Each row is followed by its class number.
[-27 -55 -62  50  41  15 -44 -23   6  26  24 -22  19 -30  12 -34   5  -1
 -50  22  36  -2  55   0 -17  22  78  -4 -19  26 -31 -39 -25 -68   0  33
 -14]	3
[-28 -51 -61  54  37  17 -19 -23 -31  27 -51 -10  28 -39   6 -38  17  38
 -38  -2  -5  18  42  -6  -8  25  73   0  19  24  -5 -28 -53 -63  11  27
 -16]	5
[ 25 -67 -59  66  40  17 -24 -23   4  28 -15 -17  -9 -17  13 -43  -4   5
 -38   1  30   5  42  -6 -13  21  76  14  13  25 -17 -50 -21 -65  -6  19
 -19]	6
[-48  12  11  16 -21 -43  -2  19   6  49  56   0  -3  20   9 -41  67 -63
  -1  46 -70  18  27  41  -6 -21  54  -8 -65 -18  -2 -23  41 -39  -5  -1
  63]	7
[-29 -57 -69  58  44  14 -42 -26   1  32  12 -18  30 -32  12 -35   9  -8
 -50  17  37   7  46  -1 -12  23  77  -2 -20  25 -24 -29 -28 -62  -2  35
 -17]	3
[ 40 -19  -4  48  16  50 -13 -11  -5 -61 -82 -14  18  36  19  11  68  17
 -28 -36  17  29  11  40 -27  35  37   4  31  58 -21 -37 -54   8 -21  -1
 -48]	5
[-17 -38 -50  54  37  10 -27 -11 -22  51  -8  -2  41 -23   2 -54  35 -44
 -47  29   8   4  50   8   3   4 100   6 -15  -7   1 -42 -27 -44  -2  41
  -1]	7
[-10 -16  -4  24 -18 -33  -6  19  19  46  63   4  -6  33  11 -43  54 -51
  -7  33 -58  27  23  19 -15 -21  60   9 -73  -7 -25 -29  29 -21 -41   7
  44]	9
[ 15 -66 -72  78  39  20 -32 -17 -10  33   9  -4  23  -8   7 -49  29  -8
 -48  22  41   0  49   2 -15  12  71  14 -26  12 -33 -24 -28 -59 -10  36
 -11]	4
[ 74  -8 -20  56  25  56 -14   7  -8 -26 -57 -26   6  32  22   4  47 -35
 -34 -24  50  29  -9  54 -23  25  49   6  17  51 -11 -38 -61  25 -35   0
 -53]	1
[ 88 -21 -19  40  18  38 -36  -4  10 -61 -51 -20  32  56  23  10  58 -50
 -42 -10  42  37  -9  29 -24  31  44  12  23  44 -40 -32 -54  22 -42   4
 -59]	2
[ 76 -28 -14  60  16  48 -16  -4  26 -36 -40 -17  -3  45  23   1  49 -43
 -26 -24  47  21   4  38 -32  36  55  17  21  38 -34 -46 -21  11 -44   3
 -46]	6
[-21 -45 -33  85  41  13 -18 -12 -26  64  -6 -10  35 -16  14 -46 -14 -29
 -44  32  -9   5  68  -1  33  -2  93   5   0  17 -10 -54 -28 -61 -18  22
  -7]	0
[ 40 -20 -11  53  30  56 -30 -18  21 -49 -28 -23  36  39  20   4  58 -44
 -39 -27  56  23   1  50 -26  34  42   5   2  51 -34 -38 -43  20 -34  10
 -58]	3
[ 74  -9 -24  32  25  50 -27   6  -2 -32 -26 -28  -3  38  26   6  46 -25
 -34 -12  63  22   6  50 -33  28  49   3  14  58 -28 -44 -49  15 -32  13
 -56]	1
[ 65   2  -5  36  22  47 -31  -8  56 -50   3 -13  35  43  19   2  44 -35
 -55 -22  62  26  14  41 -39  28  40  -2 -16  35 -62 -43 -12  26 -44  18
 -51]	3
[-24 -17   3  39 -10 -35  -3  10   4  49  61  13   8  31  11 -45  57 -76
 -15  44 -54  26  39  37  -5 -34  54  12 -73 -10 -24 -39  30 -49 -16 -10
  64]	4
[-45 -49 -48  49  42  10 -38 -18 -42  42  -1 -19   4  -6  -9 -46  20 -16
 -32  40  18 -16  75  15 -12  17  94   3   8  23  -1 -74 -28 -80  25  25
  25]	7
[-17 -21   1  57  -8 -27  -7   6 -11  44  50   2  29  33  24 -37  41 -73
  -2  42 -64  14  29  38  34 -27  49  10 -39 -10 -11 -39  18 -35 -23   0
  22]	0
[ 10 -32 -21  34  -1 -37 -10   3 -22  20  42 -13  21  40  16 -27  59 -62
  -8  40 -65  32  10  49   2 -16  35   5 -22   5  -6 -48 -19 -54  -2 -14
  20]	2
[-32 -16   8  41 -11 -37  -2  11  -2  45  58   6 -10  27   2 -40  48 -60
 -10  47 -48  16  38  37 -10 -33  46  12 -62  -6 -20 -47  26 -57  -1 -18
  79]	4
[-16 -28 -56  46  29   7 -33 -17 -13  37  -1 -17  11 -22   6 -47  34  -5
 -35  22  24  -3  44  12 -15  29  82   1 -14   7 -12 -33 -18 -55   0  44
 -10]	7
[ 85  12   2  30   4  46 -27   1  49 -58 -12 -13   6  56  13 -16  60 -34
 -47 -18  54  13  15  42 -54  27  46  -4  -8  24 -49 -48  -1  29 -44  32
 -41]	7
[114   2 -12  31  11  35 -26  -4  45 -60 -33  -9  33  58  26   4  43 -43
 -58 -16  47  49  -1  34 -35  25  38  -2   1  25 -61 -38 -30  30 -54  16
 -62]	2
[ -2 -18  -9  13  -4 -50 -10   7 -15  21  42  -8  15  43  23 -23  61 -68
  -6  52 -73  34  21  38  10 -19  37   5 -34   9 -11 -54  -2 -48  -9 -18
  20]	2
[-13 -49 -39  79  33  12 -30  -8 -24  62  -9  -3  39 -16  13 -42 -17 -41
 -50  39  -2  10  77 -13  35  -7  93  10  -8   5 -16 -50 -24 -47 -24  31
  -8]	0
[ 66  -5 -10  63  12  55 -18  -2  43 -37  -5 -24 -20  70   7 -40  60 -30
 -27  -8  41  14  -5  52 -52  27  42  -8  -3  30 -24 -44 -19  20 -27  26
 -17]	7
[ 78 -15 -14 102  14  56 -17  -3  42 -16  -6 -20  -6  71  14 -39  13 -43
 -39  -4  39  25   2  31 -23  17  35  -1   2  28 -39 -41 -18  27 -50  32
 -27]	0
[ 78 -26  -3  64  22  50  -8  -7  22 -43 -48 -23  -7  43  21  -2  43 -25
 -26 -39  34  20  -1  39 -29  32  41  16  34  53 -23 -54 -31   3 -39 -14
 -47]	6
[ 10 -42 -75  46  41  20 -30  -4 -20  47  -6 -24   4 -30  20 -34   9   2
 -41  25  43  14  37  14  -6  21  91   1  -9  27 -12 -28 -44 -53  -4  32
 -27]	1
[ 86  -7   4  75  15  55 -19  -4  34 -38 -16  -5  29  60  26  -5  27 -42
 -54 -20  51  21  19  35 -12  19  45   4  -2  25 -56 -51 -18  30 -60  23
 -48]	0
[-30  -5   9  23 -11 -33   6  17   2  55  53  -1 -12  19   0 -33  41 -40
   3  33 -60  18  26  31  -9 -22  59   2 -51  -6 -11 -40  19 -33 -21  -7
  58]	9
[ 19 -56 -70  50  42  20 -33 -28 -14  35  -4  -9  21 -24  17 -50  -3  -6
 -39  22  27  -6  30 -13 -13  29  68  14   4  28 -19 -42 -11 -56  -4  43
 -27]	8
[-19 -32  -2  37   1 -23  -3  12 -22  32  41 -10  -2  26   7 -32  64 -43
   2  24 -69  10  32  39  -1 -22  57  11 -30  18  -1 -60 -13 -42 -25 -22
  32]	9
[  1 -10   2  50   8 -26   4  16   2  41  36   3  13  32  11 -41  79 -55
  -4  27 -64  35  11  44  14 -27  70  15 -51  -1 -15 -59 -12 -12 -36 -10
  29]	9
[111  -7  -3  43  18  43 -18   3  51 -44  -5  -7  18  56  20   1  41 -31
 -50 -36  53  31   3  36 -46  24  40  12   8  31 -64 -48  -2  22 -48  20
 -52]	6
[ 74 -18 -15  76  19  55  -4   1  35 -36 -29 -26 -32  63   6 -31  45 -15
 -26 -14  39  24  -6  45 -45  22  34  -3   9  52 -26 -49 -47  28 -53   7
 -34]	9
[ 72 -13 -13  69  26  55  -7  -5  38 -28 -24 -26 -33  67   6 -36  36  -7
 -29 -19  38  21   2  34 -50  23  37  -6   6  56 -32 -50 -36  24 -52  19
 -37]	9
[104  -5  -5  31  15  36 -26  -2  32 -68 -32 -15  23  61  22   9  40 -39
 -56 -11  45  36   5  38 -35  22  36  -1  14  36 -53 -56 -38  16 -40   4
 -53]	2
[-61  -1  15  19  -4 -37  -7   3  16  46  67 -12   8   8  10 -30  44 -55
  -6  36 -60  26  36  48   0 -17  56  -1 -63   4 -14 -54  22 -55   1 -24
  59]	3
[ 93  -6  -6  53  20  47 -18  -2  36 -38 -10   3  33  61  11 -13  52 -42
 -53 -11  60  24  25  48 -42   9  39   7 -12  28 -64 -39 -12  17 -46  20
 -44]	4
[  6 -29 -16  38   4 -19  -7   3 -10  39  51  -1  14  27  19 -45  50 -55
   2  43 -65   5  11  28   4 -14  48  15 -31   8  -6 -55  22 -40  -6  -2
  26]	8
[ 77  -6  14  76  11  58 -13  -1  35 -41 -19 -14  14  53  23  -3  16 -26
 -52 -23  46  16  25  41 -21  17  41  -3   5  35 -51 -57 -19  14 -52   7
 -38]	0
[ 13 -64 -66  74  43  21 -31 -19 -11  31  -6   0  35 -12   3 -48  23 -17
 -55  19  53   0  44   0 -16   9  79  17 -17  11 -35 -23 -27 -58  -4  34
 -10]	4
[100   8 -10  30  23  54 -14   8  23 -33 -13 -20   0  51  21   2  31 -17
 -46 -22  63  31   9  58 -43  20  41  -7   3  47 -43 -59 -33  24 -37  14
 -48]	1
[  0 -16   3  48  11 -19   7   1 -15  33  32   0  16  22  14 -36  44 -45
   0  24 -68  17  -2  36  10 -15  42  16 -21  16  -2 -75   6 -41   1 -21
  45]	8
[-28  16   7   4 -23 -46 -21  17  14  36  62   5  17  15   8 -41  70 -72
  -7  42 -54  14  11  29  -8 -19  66   6 -64 -37 -19 -16  50 -23  -6  16
  53]	7
[104   8  -9  30  16  31 -23  -2  40 -57 -27 -15  21  64  25   3  40 -36
 -56  -7  40  44   6  40 -32  26  35  -4   8  36 -58 -48 -31  19 -45   9
 -61]	2
[  3 -39 -68  47  48  14 -27  -3 -37  68  -5 -10  31 -37  14 -40   9 -40
 -44  36  20  20  42  10  16  -1 104  11   0  12   8 -43 -52 -41   0  32
 -12]	1
[ 15 -55 -62  56  36   7 -22 -18   6  33  -1 -18  -2 -23  20 -42   6  -1
 -36   5  19  11  42  -5 -15  26  71  12   8  26 -21 -43 -13 -68 -15  18
 -25]	6
[ 20 -46 -57  46  43  -1 -40  -9 -24  34 -14 -14  51 -16  11 -33  12 -42
 -56  38  -1  23  36  -4  10   0  93  11   9   9 -15 -38 -52 -53  -2  26
 -23]	2
[ 49 -14 -24  54  21  51  -9 -12  27 -37 -43 -13   0  53   7 -31  42  11
 -32 -21  23  38  -1  32 -48  29  29 -11  22  43 -30 -37 -36  14 -16  29
 -33]	5
[-16 -32 -55  52  34   6 -33  -7 -15  49  -1  -5  39 -22   1 -56  32 -41
 -46  32   7   1  46  -5  -1  12 100   9 -13  -8  -7 -44 -18 -42  -5  43
   1]	7
[  8  -8 -10  31   8 -41   4   0  -2  33  28  -4  28  42  26 -34  71 -74
  -7  42 -67  55  12  53  22 -18  52   4 -39   0 -10 -62 -15 -35 -18 -19
  17]	2
[ 72  -7 -30  43  27  51 -21   4  -2 -28 -41 -25   1  39  25   7  52 -28
 -34 -18  67  30  -5  50 -31  33  44   5  10  55 -26 -40 -52  24 -35  10
 -54]	1
[ 96 -33 -27  58  20  49 -34  -6   9 -68 -50 -16  27  68  25  11  56 -50
 -48 -16  43  32 -20  29 -29  31  35   9  18  39 -37 -31 -57  29 -39  17
 -57]	2
[ 63 -22  -2 104  16  64  -2  -8  32 -21 -31 -29 -23  66  11 -34   6 -21
 -29 -15  35  19  10  37 -21  19  26  -7  16  46 -22 -59 -33  13 -45   2
 -21]	0
[  9 -60 -71  47  45  -2 -47 -24 -34  32 -15 -13  34   1   4 -29   1 -27
 -47  40  21  23  50  -3   0  16  87   9   9  16 -29 -60 -46 -64   6  33
  -8]	2
[  0  -3 -11   1 -18 -59 -20  10  13  33  61   0   8  43  22 -29  45 -71
 -17  58 -62  55  22  29  -5 -20  44   1 -61  -9 -33 -35  26 -38 -17   4
  39]	2
[-21 -75 -55  55  49  15 -36 -23 -41  41  23 -15   0   0 -10 -43  10  -1
 -33  45  39 -18  94  18 -19   3  79  12   2  37 -24 -75 -33 -99  23  14
  21]	4
[ 20 -43 -59  48  45  -5 -30  -4  -1  61   0   2  44 -32  14 -47  11 -44
 -49  25   6  18  46 -23   9  -1 106  20  -4  -6 -30 -37  -4 -44 -21  43
 -28]	6
[-14 -44  -8  66   7 -15   0   6 -22  37  46   4  30  32   4 -46  72 -78
 -16  35 -47  14  31  56  -3 -32  55  19 -40   6  -6 -48 -10 -60  -2 -18
  46]	4
[-14 -73 -55  46  46  12 -25 -18 -29  55   9 -21  -2 -13   0 -38  -6  -5
 -26  22  19  -1  75   7 -14  17  86  12  26  33 -14 -77 -24 -91  12  12
   4]	6
[-11  -7  12  82   3 -23   7  11  -4  57  40  -1  31  34  21 -44  48 -71
  -7  32 -82  38  21  48  42 -37  53   8 -40  -3  -6 -50  -2 -25 -29 -15
  32]	0
[-30 -69 -50  69  36  18 -45 -18 -41  55  11 -17  14   6  -4 -42 -23 -23
 -32  43  22  -3  91  -3  10  10  85   9  10  23 -26 -79 -25 -71  -2  27
  17]	0
[ 91 -26 -14  80  27  70 -10 -12  28 -47 -34 -22 -17  54  16 -33  21 -24
 -32 -16  39   1 -30  29 -42  28  25   5  30  54 -17 -56 -29  17 -20  11
 -32]	8
[ 86  -5   5  66   1  45 -24   5  40 -39  -4 -12  14  62  28  -6  32 -37
 -48 -10  40  26  27  40 -19  16  36   1 -13  30 -62 -42  -8  25 -65  20
 -50]	0
[ 94 -30 -14  77  24  66 -30 -10   4 -60 -49 -15  21  44  25  -2  49 -36
 -39 -28  40  -1 -31  34 -33  32  40  20  23  49 -29 -34 -35  22 -27  19
 -55]	8
[ 73 -27  -4  65  16  63 -16   3  11 -48 -47 -25   0  49   8   2  67 -15
 -26 -35  50  13   1  46 -40  33  51  17  15  56 -26 -41 -58  25 -55  -6
 -43]	9
[ 11 -15   7  34   6 -34  15   7  15  36  53  -3   1  28  19 -36  60 -49
   6  19 -54  24  10  48  10 -18  54  17 -26  -5 -15 -77  16 -44  -8 -25
  32]	6
